Where the symbols take the states:
w905: λ>w849, κ>w846, σ>w965
w437: λ>w371, κ>w378, σ>w830
w868: λ>w254, κ>w819, σ>w517
w915: λ>w102, κ>w841, σ>w56
w841: λ>w437, κ>w829, σ>w369
w523: λ>w213, κ>w830, σ>w488
w383: λ>w517, κ>w963, σ>w620
w919: λ>w227, κ>w459, σ>w360
w493: λ>w529, κ>w87, σ>w793
w488: λ>w819, κ>w213, σ>w868
w114: λ>w56, κ>w226, σ>w841
w698: λ>w829, κ>w850, σ>w841
w227: λ>w383, κ>w430, σ>w226
w430: λ>w963, κ>w830, σ>w383
w369: λ>w850, κ>w603, σ>w698
w963: λ>w915, κ>w226, σ>w919
w343: λ>w87, κ>w215, σ>w87
w517: λ>w14, κ>w254, σ>w529
w215: λ>w562, κ>w14, σ>w87
w402: λ>w620, κ>w114, σ>w328
w254: λ>w360, κ>w919, σ>w402
w773: λ>w849, κ>w424, σ>w26
w213: λ>w488, κ>w402, σ>w819
w371: λ>w698, κ>w369, σ>w226
w849: λ>w521, κ>w882, σ>w197
w207: λ>w517, κ>w868, σ>w16
w852: λ>w493, κ>w14, σ>w6
w583: λ>w968, κ>w101, σ>w424
w16: λ>w215, κ>w523, σ>w343
w793: λ>w101, κ>w529, σ>w583
w14: λ>w254, κ>w852, σ>w660
w850: λ>w129, κ>w114, σ>w829
w603: λ>w963, κ>w197, σ>w850
w56: λ>w430, κ>w102, σ>w868
w660: λ>w207, κ>w300, σ>w868
w424: λ>w995, κ>w857, σ>w849
w87: λ>w397, κ>w660, σ>w529
w102: λ>w819, κ>w383, σ>w915
w829: λ>w698, κ>w129, σ>w371
w129: λ>w378, κ>w965, σ>w378
w746: λ>w603, κ>w26, σ>w915
w378: λ>w369, κ>w746, σ>w371
w819: λ>w919, κ>w328, σ>w383
w968: λ>w6, κ>w197, σ>w545
w929: λ>w545, κ>w968, σ>w846
w197: λ>w905, κ>w521, σ>w995
w328: λ>w488, κ>w620, σ>w830
w562: λ>w371, κ>w383, σ>w437
w846: λ>w424, κ>w545, σ>w773
w620: λ>w227, κ>w56, σ>w459
w521: λ>w746, κ>w529, σ>w882
w529: λ>w950, κ>w397, σ>w101
w226: λ>w841, κ>w698, σ>w371
w995: λ>w965, κ>w905, σ>w129
w882: λ>w929, κ>w583, σ>w521
w830: λ>w226, κ>w915, σ>w963
w360: λ>w488, κ>w523, σ>w300
w857: λ>w583, κ>w793, σ>w882
w26: λ>w197, κ>w545, σ>w603
w300: λ>w868, κ>w488, σ>w207
w6: λ>w793, κ>w493, σ>w857
w397: λ>w424, κ>w207, σ>w950
w950: λ>w343, κ>w16, σ>w6
w101: λ>w852, κ>w950, σ>w968
w459: λ>w868, κ>w227, σ>w523
w965: λ>w26, κ>w773, σ>w746
w545: λ>w849, κ>w6, σ>w424

Start here and follow the symbols in turn, left to right. Where do you end up?
Answer with the state's row, about right, then its name.
[-41, -105, 114, 29, -20, -115, 86, 41, -108, 69, -94, 32, -169, -52, -130, 54, 18, -149, 224, -113, -132]
λ: [-37, -110, 53, 0, -140, -106, 122, 46, -147, 108, -151, 43, -109, -127, -43, 101, 9, -174, 213, -66, -144] w488
[17, -162, 219, 40, 142, 116, 61, -156, 138, -53, 83, -118, 27, 61, 18, 186, 102, -92, -37, 195, 94]
κ: [-18, -130, 214, 59, 225, 71, 10, -86, 61, -138, 92, -173, -79, 99, -92, 13, 21, -93, 140, 98, 13] w14
[62, 14, -15, 76, -44, 142, 171, -137, -19, -69, 148, -272, -65, -38, 32, 44, 155, -134, -34, 126, 94]
κ: [9, 88, -51, 36, 13, 50, 128, -39, -130, -71, 99, -258, -167, -33, -96, -83, 67, -149, 96, -17, 53] w16
[13, 38, -43, -145, -204, 34, -77, 212, 76, -126, -33, 20, 215, 23, 62, -79, -99, 179, -90, 24, -57]
σ: [52, 78, -215, 16, -57, -18, 10, 128, -121, 10, -98, 45, 60, 113, 46, 122, -294, 180, -17, -35, -97] w915
[50, 22, -65, -130, -192, 21, -75, 205, 36, -142, -45, 33, 185, 55, 74, -86, -105, 214, -69, 24, -67]
λ: [2, 28, -46, -147, -100, 26, -127, 216, 91, -65, -93, 75, 181, 76, 44, -60, -44, 240, -58, 13, -30] w603
[15, -19, 34, -170, -143, -18, -142, 122, 144, -192, 28, 70, 149, 60, 32, -173, -34, 140, -106, -1, -34]
λ: [12, -17, 7, -162, -196, 24, -107, 102, 157, -173, 35, 77, 182, 81, 44, -208, -16, 78, -102, 7, 0] w26
[-100, -50, -20, 19, 125, -223, -139, -77, -3, 72, -18, 15, -178, 219, -46, 148, -222, -30, -28, -18, 64]
λ: [-65, 3, -68, 33, 108, -154, -86, -44, -48, -6, -53, 17, -141, 270, -14, 158, -263, 28, -12, -61, -20] w383
[32, -19, 30, -158, -152, -52, -80, -7, 188, -203, 72, 93, 97, 5, 0, -258, 35, 20, -86, 2, 23]
σ: [10, -32, 32, -216, -186, -36, -132, 114, 188, -195, 17, 15, 150, 59, 19, -187, 17, 117, -67, 24, -4] w965
[83, 17, -82, -63, -143, 45, 3, -135, 108, -116, 131, 182, 123, -84, 64, -276, 90, -33, -104, 2, -53]
λ: [98, 24, -142, 26, -150, 153, 55, -50, 3, -74, 60, 117, 189, -120, 94, -166, 66, 16, -94, 31, -76] w521
[-113, -147, 92, -2, 60, -181, -46, -107, -53, 75, -50, 44, -228, 168, -70, 114, -155, -129, 62, -61, 13]
κ: [-95, -32, 5, -4, 112, -184, -139, -73, -21, 59, -14, 48, -155, 209, -32, 144, -229, -13, -13, -28, 43] w227
[-73, 91, 56, -160, 14, -16, -147, 262, 71, 54, -85, -2, 159, -4, -41, -36, 63, 253, 8, -23, 51]
κ: [32, 9, -87, -144, -201, 30, -87, 237, 69, -142, -36, 36, 191, 68, 65, -105, -76, 199, -110, 38, -45] w746
[-51, 155, -14, 27, 152, -38, -86, 195, -9, 209, -138, 62, 92, -153, -37, 31, 117, 217, 52, -91, 18]
σ: [-50, 158, -64, 34, 150, -37, -95, 201, -44, 213, -139, 46, 63, -74, -5, 69, -18, 209, 52, -73, -11] w841
[-63, -147, 72, -35, -199, -119, 126, 61, -166, 141, -121, 19, -103, -60, -30, 107, 37, -135, 121, -52, -49]
κ: [-108, -152, 89, -50, -71, -191, -5, 30, -70, 151, -150, 61, -136, 24, -34, 251, -32, -96, 76, -79, -6] w402
[98, 46, -44, -64, -119, 64, -18, -102, 108, -127, 149, 159, 130, -110, 33, -303, 88, -56, -103, -34, -43]
σ: [59, -11, -17, -114, -176, 58, -68, 4, 137, -161, 34, 113, 168, 22, 47, -206, -9, 57, -120, 43, -21] w197
[-52, 38, 95, -199, -19, -5, -125, 261, 131, 4, -94, 7, 152, -22, -28, -48, 110, 224, -19, 5, 35]
σ: [-73, 85, 58, -157, 18, -53, -159, 286, 94, 13, -98, 23, 140, -5, -37, 5, 55, 273, 47, -59, 64] w378
[71, 6, -30, -127, -204, 35, -42, 64, 181, -193, 84, 100, 189, -9, 35, -225, 25, 38, -131, 25, -24]
κ κ: [72, -3, 40, 62, -27, 215, 187, -95, -9, -92, 94, -202, 18, -43, 73, 86, 132, -80, -82, 181, 35] w529
[100, -36, 3, 94, -51, 218, 177, -126, -10, -83, 110, -217, 26, -62, 105, 100, 119, -94, -70, 188, 45]
λ: [50, 27, -1, 57, -38, 154, 156, -148, -52, -55, 161, -280, -103, -63, 52, 31, 147, -111, -65, 127, 137] w950
[17, 59, -34, -145, -127, 5, -117, 270, 34, -68, -102, 36, 200, 46, 46, -56, -58, 255, -43, -17, -38]
σ: [1, 101, 26, -58, 65, -20, -68, 288, 27, 140, -135, 45, 171, -75, -39, -10, 93, 232, 35, -45, 33] w850
[77, 24, -51, 61, -14, 77, 41, -252, 129, 17, 127, 207, 72, -130, 45, -200, 170, -131, -141, -19, -7]
κ: [68, -58, 52, 46, -53, 81, 101, -227, 130, 0, 154, 89, 51, -97, 101, 1, 192, -101, -156, 100, 38] w968
[-42, -164, 230, 33, 153, -73, 20, -27, -38, 17, -72, 11, -152, 75, -146, 70, -81, -136, 241, -26, -66]
λ λ σ κ: [-86, -126, -50, -12, -129, -151, 83, 17, -165, 82, -149, 18, -134, 45, -38, 186, -142, -102, 111, -84, -127] w819
[11, -122, 209, 96, 231, 75, -13, -112, 82, -135, 93, -162, -90, 120, -85, 43, 15, -74, 125, 121, 19]
κ σ λ λ: [51, -67, 124, 105, -56, 146, 119, -194, 102, -13, 109, -82, 58, -59, 124, 136, 123, -63, -148, 179, 60] w101
[100, 2, 1, -31, -118, 63, 8, -214, 144, -95, 168, 135, 59, -83, 38, -225, 153, -72, -119, 20, 33]
λ: [12, -6, 90, -194, -172, 7, -144, 82, 186, -175, 75, 67, 122, 25, -7, -185, 44, 73, -102, 38, 23] w995
[-101, -110, 47, -41, -4, -190, -74, -63, -27, 56, -62, 36, -189, 205, -11, 194, -231, -59, -4, -59, 14]
λ σ: [-82, 83, -73, 14, 196, -133, -160, 116, -58, 211, -107, 42, -44, 8, -50, 103, -82, 142, 29, -137, 56] w226
[-53, -170, 197, 85, 172, -109, -29, -59, -46, 2, -57, 21, -155, 50, -140, 86, -114, -125, 262, -31, -113]
σ λ κ σ: [17, -48, -6, 137, 101, -8, 98, 47, -167, -18, -106, 7, -89, -43, -108, 3, -102, -104, 316, -76, -176] w868
[75, 4, 18, -21, -71, 89, 25, -180, 134, -78, 177, 125, 67, -121, 33, -233, 185, -73, -123, 16, -8]
κ σ: [116, 27, -101, 87, -89, 138, 111, -165, 30, 25, 78, 166, 181, -159, 73, -103, 144, -35, -95, 21, -81] w882
[-98, 186, -43, -27, 170, -92, -166, 139, -27, 206, -95, 12, -49, -8, -27, 59, -17, 200, -16, -128, 69]
κ: [-48, 68, 51, -154, 19, -59, -146, 288, 79, 62, -91, 19, 132, 4, -22, 5, 52, 248, -4, -53, 44] w378
[-107, -100, 97, 15, 88, -203, -48, -81, -51, 80, -50, 33, -184, 147, -58, 135, -174, -131, 84, -89, 2]
κ σ: [-98, 114, -63, 25, 214, -131, -116, 112, -56, 193, -97, 70, -14, 23, -45, 119, -61, 143, 18, -132, 49] w226
[45, 22, -27, -14, -18, 2, -75, -187, 192, -106, 154, 169, 29, -61, -1, -285, 80, -42, -94, -41, -10]
λ: [66, 8, 0, -16, -93, 80, 45, -205, 151, -94, 181, 128, 85, -96, 62, -257, 190, -54, -100, 49, -1] w424
[-86, 66, -63, 6, 91, -88, -98, 204, -105, 216, -177, 90, 69, -11, -8, 169, -69, 187, 50, -112, -30]
σ κ: [-38, 127, 20, -1, 117, -28, -121, 205, 15, 192, -140, 83, 114, -123, -57, 40, 105, 206, 54, -72, 55] w829
[-73, 80, 46, -158, 41, -17, -116, 278, 81, 59, -81, -5, 145, 28, -23, 3, 72, 231, -6, -44, 36]
σ σ: [-37, 120, -40, 29, 225, -130, -122, 105, -70, 216, -96, 64, -37, 16, -59, 119, -67, 180, 14, -125, 45] w226
[111, -59, 45, 40, -35, 76, 80, -233, 148, -16, 145, 96, 90, -92, 157, -20, 167, -62, -172, 72, 55]
λ: [63, -96, 99, 82, -9, 110, 83, -203, 119, 15, 112, -61, 87, -22, 116, 134, 166, -126, -142, 145, 79] w6
[-21, 24, -234, 56, -59, -16, -2, 106, -169, -5, -107, 43, 38, 132, 40, 101, -296, 97, 13, -14, -114]
λ λ: [-87, -121, 62, 48, 58, -197, -61, -51, -72, 64, -72, 58, -179, 182, -70, 150, -162, -114, 98, -81, -10] w919
[-21, 127, -70, 36, 149, -42, -123, 219, -99, 210, -144, 55, 82, -89, -30, 66, 4, 213, 26, -92, -30]
κ σ: [-76, 181, -8, -14, 226, -83, -149, 157, -20, 208, -75, 8, 19, -36, -80, 14, 60, 195, 13, -139, 87] w371
[-125, -168, 104, 17, 65, -169, -75, -48, -39, 35, -73, 31, -202, 164, -83, 152, -186, -101, 84, -64, -30]
σ λ: [-40, -105, 58, -28, -114, -96, 138, 69, -190, 118, -186, 27, -117, -81, -72, 72, 22, -169, 166, -53, -89] w488
[30, 130, -72, 14, 11, 95, 80, -56, -47, -102, 132, -309, -163, -22, -48, -70, 87, -110, 26, 75, 120]
σ σ λ: [58, 47, 8, 66, -70, 146, 162, -118, -15, -63, 142, -255, -116, -67, 41, 40, 130, -136, -71, 118, 134] w950
[-62, 27, -111, 4, 75, -78, -107, 68, -67, 53, -71, 79, -42, 202, 13, 140, -311, 134, -81, -54, 9]
κ: [-100, 132, -65, 25, 222, -128, -146, 94, -79, 212, -81, 87, -32, -10, -8, 119, -90, 172, 26, -88, 58] w226
[-52, -129, 73, 57, -19, -72, 100, -2, -132, 67, -126, 29, -129, -86, -113, 42, -1, -159, 240, -69, -95]
σ λ: [4, -56, 0, 107, 88, 3, 83, 16, -171, 7, -105, 48, -78, -44, -141, -3, -99, -85, 295, -57, -189] w868
[-98, -112, 26, -66, -101, -182, 36, 9, -89, 129, -133, 47, -181, 56, 16, 226, -117, -74, 29, -90, -16]
σ κ: [39, 53, -190, 12, -57, 15, -36, 118, -159, -15, -117, 59, 78, 124, 68, 93, -234, 144, -6, -39, -71] w915
[94, -37, 14, 93, -53, 106, 118, -206, 77, 24, 90, 77, 155, -86, 133, 49, 188, -108, -145, 105, 23]
λ λ: [80, -92, 107, 44, -32, 115, 120, -170, 127, -15, 150, -59, 63, 0, 98, 123, 170, -91, -177, 179, 81] w6
[-4, 17, -183, 42, -27, -41, -18, 69, -163, 20, -115, 65, -3, 133, 21, 133, -307, 87, 10, -50, -111]
σ κ: [-88, -123, -37, 13, -117, -117, 75, 50, -174, 92, -151, 29, -122, 57, 6, 195, -173, -90, 135, -72, -93] w819
[110, -40, 68, 72, -58, 97, 51, -236, 111, -13, 155, 92, 111, -79, 144, -15, 197, -106, -144, 112, 59]
λ: [53, -112, 94, 63, 10, 106, 100, -197, 119, -1, 160, -63, 61, 10, 105, 128, 178, -122, -127, 161, 91] w6
[-103, -68, 13, -39, -133, -185, 132, 16, -179, 149, -84, -67, -187, -38, -67, 95, 7, -214, 133, -70, -21]
σ σ: [5, -57, -18, 97, 110, 4, 97, 32, -169, -5, -83, 1, -87, -27, -107, -16, -110, -97, 295, -62, -204] w868
[32, 16, -18, 96, 140, 122, 124, 10, -132, -117, -15, -94, -48, -57, -161, -124, 6, -88, 269, -15, -135]
λ λ κ κ: [-138, -136, 99, -18, 87, -199, -68, -33, -43, 61, -78, 53, -173, 152, -32, 134, -166, -124, 112, -92, -41] w919
[17, -6, 7, -125, -130, 10, -102, -68, 195, -168, 113, 135, 92, -11, 28, -300, 17, 12, -119, -16, -21]
λ: [104, 27, -79, -54, -177, 65, -22, -120, 145, -107, 96, 178, 136, -101, 48, -286, 94, 13, -107, -5, -75] w849
[-4, -65, 1, 96, 43, 94, 97, 53, -162, -17, -75, 4, -42, -125, -136, -91, 32, -115, 300, -84, -198]
σ σ κ σ: [-49, -95, 55, 16, -140, -77, 133, 56, -170, 144, -148, 26, -143, -102, -74, 100, 24, -141, 188, -96, -124] w488
[34, 34, -50, -169, -201, 50, -48, 198, 23, -148, -47, 28, 194, 68, 41, -101, -72, 209, -85, 1, -74]
σ κ λ: [-110, 167, -42, -18, 189, -146, -154, 144, -17, 186, -73, -33, -10, -13, -50, 31, -27, 190, -11, -120, 118] w437
[133, 56, -136, 36, -185, 122, 73, -11, 21, -108, 60, 116, 193, -118, 131, -133, 52, 50, -71, 44, -75]
λ κ λ κ: [174, 51, -152, 40, -190, 166, 91, -48, 36, -67, 51, 94, 204, -131, 98, -167, 73, 0, -92, 43, -100] w521
[67, 9, -67, -106, -203, 42, -57, 174, 34, -106, -59, 42, 203, 31, 79, -109, -91, 200, -68, 12, -76]
σ σ κ σ: [25, 79, -212, 17, -79, 11, -20, 157, -140, -9, -116, 32, 44, 124, 55, 86, -268, 141, -12, -1, -73] w915
[-15, 84, -58, 34, -6, 49, 118, -30, -132, -68, 110, -277, -208, -55, -108, -63, 68, -159, 64, 18, 59]
κ λ σ λ: [-108, -129, 84, 37, 83, -151, -72, -53, -39, 66, -95, 59, -192, 152, -105, 139, -178, -122, 93, -63, -7] w919
[26, 47, -45, -129, -110, 23, -127, 262, 69, -74, -91, 79, 200, 38, 43, -68, -49, 249, -72, -3, -53]
λ λ κ κ: [-22, 138, -12, -1, 138, -11, -116, 241, 17, 167, -144, 55, 79, -112, -67, 25, 144, 235, 31, -55, 15] w829
[-103, 114, -88, 5, 203, -140, -158, 115, -64, 197, -90, 68, -11, 21, -3, 104, -63, 165, -3, -122, 47]
λ κ λ: [-36, 142, -16, 25, 176, -42, -123, 189, -25, 242, -135, 57, 102, -140, -38, 23, 115, 210, 47, -97, 34] w698
[33, 73, -47, 30, 44, 142, 107, -33, -64, -140, 165, -342, -140, -24, -42, -68, 67, -111, 21, 120, 80]
λ λ σ: [95, 23, -36, -69, -133, 61, -28, -88, 96, -125, 108, 182, 142, -67, 66, -273, 78, 5, -125, -3, -52] w849
[-42, 88, 3, 8, 120, 21, 18, -74, -37, -114, 136, -272, -193, 41, -82, -99, 13, -111, 33, 22, 112]
λ σ: [-107, 183, -39, -1, 158, -109, -156, 159, -4, 216, -46, -14, -56, -5, -49, 35, -10, 179, -12, -85, 88] w437
